Here is a tiny trained network, its code and every weight. The questions are about switching its units off for an input and a target symbol, where a switched-off unit gives its printed mean instead of its output.

import numpy as np


def w(rows, s, z=0):
    codes = np.array(rows[::2]) - 128.0
    scale = np.full(codes.shape[1], s)
    scale[-1] = z or s
    return codes * scale


def norm(h):
    return h / np.sqrt((h * h).mean(-1, keepdims=True) + 1e-5)


def f(y):
    return y / 2 * (1 + np.tanh(0.7978845608 * (y + 0.044715 * y**3)))


def softmax(a):
    e = np.exp(a - a.max(-1, keepdims=True))
    return e / e.sum(-1, keepdims=True)


def log_softmax(a):
    a = a - a.max(-1, keepdims=True)
    return a - np.log(np.exp(a).sum(-1, keepdims=True))


def net(x, mask):
    ids = ['ΓΣΦΩβητ'.index(c) for c in x.split()]
    T = len(ids)
    res = E[ids] + P[:T]
    u = 0
    for l in range(2):
        q, k, v = (norm(res) @ M[l].T for M in (Q, K, V))
        z = softmax(np.where(np.tri(T) > 0, q @ k.T / 4**0.5, -1e9)) @ v
        res = res + np.where(mask[u], z, O[l][:, -1]) @ O[l][:, :-1]
        u += 1
        y = f(norm(res) @ A[l][:, :-1].T + A[l][:, -1])
        res = res + np.where(mask[u : u + 8], y, B[l][:, -1]) @ B[l][:, :-1]
        u += 8
    return log_softmax(norm(res)[-1] @ U[:, :-1].T + U[:, -1])


Q, K, V, O, A, B = {}, {}, {}, {}, {}, {}
E = w([
[206,144,76,161],'Γ',
[142,102,129,170],'Σ',
[131,215,122,7],'Φ',
[192,149,88,132],'Ω',
[187,181,101,128],'β',
[121,157,200,134],'η',
[129,212,133,37],'τ',
],0.015)
P = w([
[2,181,103,98],'0',
[141,170,99,230],'1',
[159,175,109,208],'2',
[168,172,115,195],'3',
[160,182,114,161],'4',
[146,185,102,162],'5',
[176,155,120,160],'6',
[145,190,109,139],'7',
[183,130,128,143],'8',
[191,120,142,122],'9',
[188,122,147,104],'10',
],0.0072)
Q[0] = w([
[148,151,2,81],'L0H0',
[114,85,72,13],'L0H0',
[123,214,124,45],'L0H0',
[52,58,144,128],'L0H0',
],0.011)
K[0] = w([
[101,138,9,64],'L0H0',
[119,99,162,84],'L0H0',
[130,199,142,92],'L0H0',
[234,167,114,161],'L0H0',
],0.011)
V[0] = w([
[78,31,172,151],'L0H0',
[67,104,147,49],'L0H0',
[218,158,23,254],'L0H0',
[25,76,54,100],'L0H0',
],0.0067)
O[0] = w([
[65,222,120,47,1],'L0H0',
[154,186,56,122,124],'L0H0',
[54,78,217,152,152],'L0H0',
[207,87,133,1,108],'L0H0',
],0.0075,0.0068)
A[0] = w([
[19,133,107,95,174],'L0N0',
[66,156,60,125,221],'L0N1',
[203,154,69,165,113],'L0N2',
[79,166,181,129,3],'L0N3',
[176,118,141,172,133],'L0N4',
[132,117,148,17,96],'L0N5',
[154,61,17,141,96],'L0N6',
[253,198,75,116,123],'L0N7',
],0.011,0.004)
B[0] = w([
[91,162,252,161,126],'L0N0',
[169,2,186,143,133],'L0N1',
[94,108,183,101,205],'L0N2',
[120,132,167,35,125],'L0N3',
[94,200,115,68,170],'L0N4',
[65,114,166,160,134],'L0N5',
[70,151,132,87,160],'L0N6',
[143,79,131,219,251],'L0N7',
],0.0069,0.014)
Q[1] = w([
[6,170,158,99],'L1H0',
[20,130,90,101],'L1H0',
[134,142,168,69],'L1H0',
[27,141,157,36],'L1H0',
],0.013)
K[1] = w([
[154,135,230,252],'L1H0',
[174,173,198,174],'L1H0',
[159,202,177,248],'L1H0',
[189,135,227,191],'L1H0',
],0.011)
V[1] = w([
[32,73,151,105],'L1H0',
[2,49,59,229],'L1H0',
[129,191,160,153],'L1H0',
[59,79,90,128],'L1H0',
],0.01)
O[1] = w([
[108,82,137,81,144],'L1H0',
[100,152,19,117,255],'L1H0',
[43,234,247,87,87],'L1H0',
[155,119,55,76,172],'L1H0',
],0.011,0.006)
A[1] = w([
[158,177,138,190,115],'L1N0',
[81,101,215,161,204],'L1N1',
[103,125,63,128,190],'L1N2',
[119,102,110,103,26],'L1N3',
[93,193,175,202,180],'L1N4',
[135,64,89,177,201],'L1N5',
[58,249,143,132,1],'L1N6',
[86,174,33,179,123],'L1N7',
],0.013,0.0028)
B[1] = w([
[62,224,128,101,206],'L1N0',
[102,79,67,199,218],'L1N1',
[112,98,225,141,201],'L1N2',
[157,142,155,136,127],'L1N3',
[163,119,80,7,253],'L1N4',
[120,90,166,47,252],'L1N5',
[129,106,180,1,177],'L1N6',
[63,152,156,181,238],'L1N7',
],0.0095,0.0074)
U = w([
[193,84,149,204,223],'Γ',
[39,95,157,199,165],'Σ',
[144,91,6,126,170],'Φ',
[168,189,79,160,135],'Ω',
[98,180,100,155,129],'β',
[156,39,165,80,7],'η',
[98,148,141,63,100],'τ',
],0.011,0.0016)

Each question gives the input, a string of symbols that net reads in full, and the target symbol t.
The units are the heads (4 rows each of Q, K, V and O) and the neurons (one row each of A and B). Each row of codes is followed by its name. A weight is (code - 128) times the scale printed after its matrix; where a second scale follows, it is the last column's (O, A, B and U).
mask holds one flag per unit, layer by layer, with each layer's heads first. A switched-off unit (its flag False) gives its mean, the last column of its rows in O or B, instead of its output. The means were averaged over made-up inputs and are rounded, as every weight is.
A unit's drop is (log p(t) with every unit on - log p(t) with that unit switched off) / (log p(t) with every unit on - log p(t) with every unit switched off).
The circuit of an input: a set's keep is (log p(t) with only the set's units on - log p(t) with every unit switched off) / (log p(t) with every unit on - log p(t) with every unit switched off). Starting from the 12 units with the biggest drops (on a tie, the unit counted first), units are removed one at a time, each time the one whose removal leaves the highest keep (on an exact tie, the one counted first), for as long as the keep stays at least 0.8.
units of the circuit, in order: the units of the circuit, biggest drop first
unit that matters most: the unit with the biggest drop
k most important neurons: the k neurons with the biggest drops, biggest first
top k neurons in layer l: the k neurons of layer l with the biggest drops, biggest first
drop when u is switched off: that unit's drop, to one decimal
input β Σ Ω Σ Ω Σ Σ Σ Ω Ω Ω, target τ: units of the circuit, in order -> [L0N7 L0H0 L0N4 L1H0]
input Σ Φ Φ Σ Ω Σ Γ Ω β Γ, target η: top 3 neurons in layer 0 -> [L0N7 L0N5 L0N0]
input Σ Φ Ω Φ η Φ Ω, target η: units of the circuit, in order -> [L0H0 L0N7 L1H0]
input Ω Ω β Ω η, target τ: 3 most important neurons -> [L0N7 L1N6 L1N4]
input η Ω Ω τ Ω η η β, target β: most important neuron -> [L0N7]
input β τ Γ, target τ: 4 most important neurons -> [L0N7 L0N4 L1N6 L1N4]
input η Σ Ω τ Ω Φ Ω τ, target β: 2 most important neurons -> [L0N7 L0N1]
input Γ Ω Ω Ω Φ, target Σ: 2 most important neurons -> [L1N7 L1N4]
input β Φ Ω τ Σ Γ Φ Φ Ω Σ β, target τ: units of the circuit, in order -> [L1H0 L0N4 L0H0 L0N7]
input Σ Ω Φ τ, target η: top 3 neurons in layer 0 -> [L0N7 L0N1 L0N5]
input η τ Φ Φ Φ Σ η Φ Ω Φ, target β: top 2 neurons in layer 1 -> [L1N0 L1N6]
input τ Ω Φ β β Ω η Ω β β, target Ω: 3 most important neurons -> [L0N4 L0N5 L0N6]
input Σ Σ Σ Ω Ω η Ω, target η: top 4 neurons in layer 0 -> [L0N7 L0N5 L0N0 L0N1]
input Φ Ω Ω Ω Ω Ω Φ Ω β Φ, target Γ: unit that matters most -> L0H0
input τ Σ β Ω Ω Ω τ Σ τ, target Ω: 2 most important neurons -> [L0N4 L0N5]
input η η Φ Ω Ω Σ Ω Φ, target β: 2 most important neurons -> [L0N7 L0N1]
input τ η Σ η β β Ω Φ, target Ω: 3 most important neurons -> [L0N4 L0N1 L0N7]
input Ω Ω Ω τ η Ω Ω Ω Ω Σ, target Σ: top 3 neurons in layer 0 -> [L0N6 L0N2 L0N1]
input τ Φ τ Ω Ω Φ Φ Ω τ Ω Ω, target Ω: top 3 neurons in layer 0 -> [L0N4 L0N5 L0N6]
input Σ Ω Φ τ Φ Ω Ω Ω Φ, target η: 3 most important neurons -> [L0N7 L0N5 L0N0]
input τ η Φ Ω Ω Φ, target Ω: top 4 neurons in layer 0 -> [L0N4 L0N1 L0N5 L0N7]
input η τ Σ η Ω, target β: drop when L1H0 is switched off -> 0.7
input Ω Σ Σ Ω τ Ω Ω Φ Ω Ω η, target τ: drop when L1N6 is switched off -> 0.2
input Γ η τ, target Σ: drop when L1N5 is switched off -> 0.0
input η Ω Σ τ Ω Φ Φ Ω η Ω Ω, target β: drop when L0N7 is switched off -> 0.2
input η Σ Ω τ τ η τ, target β: top neuron in layer 1 -> [L1N7]
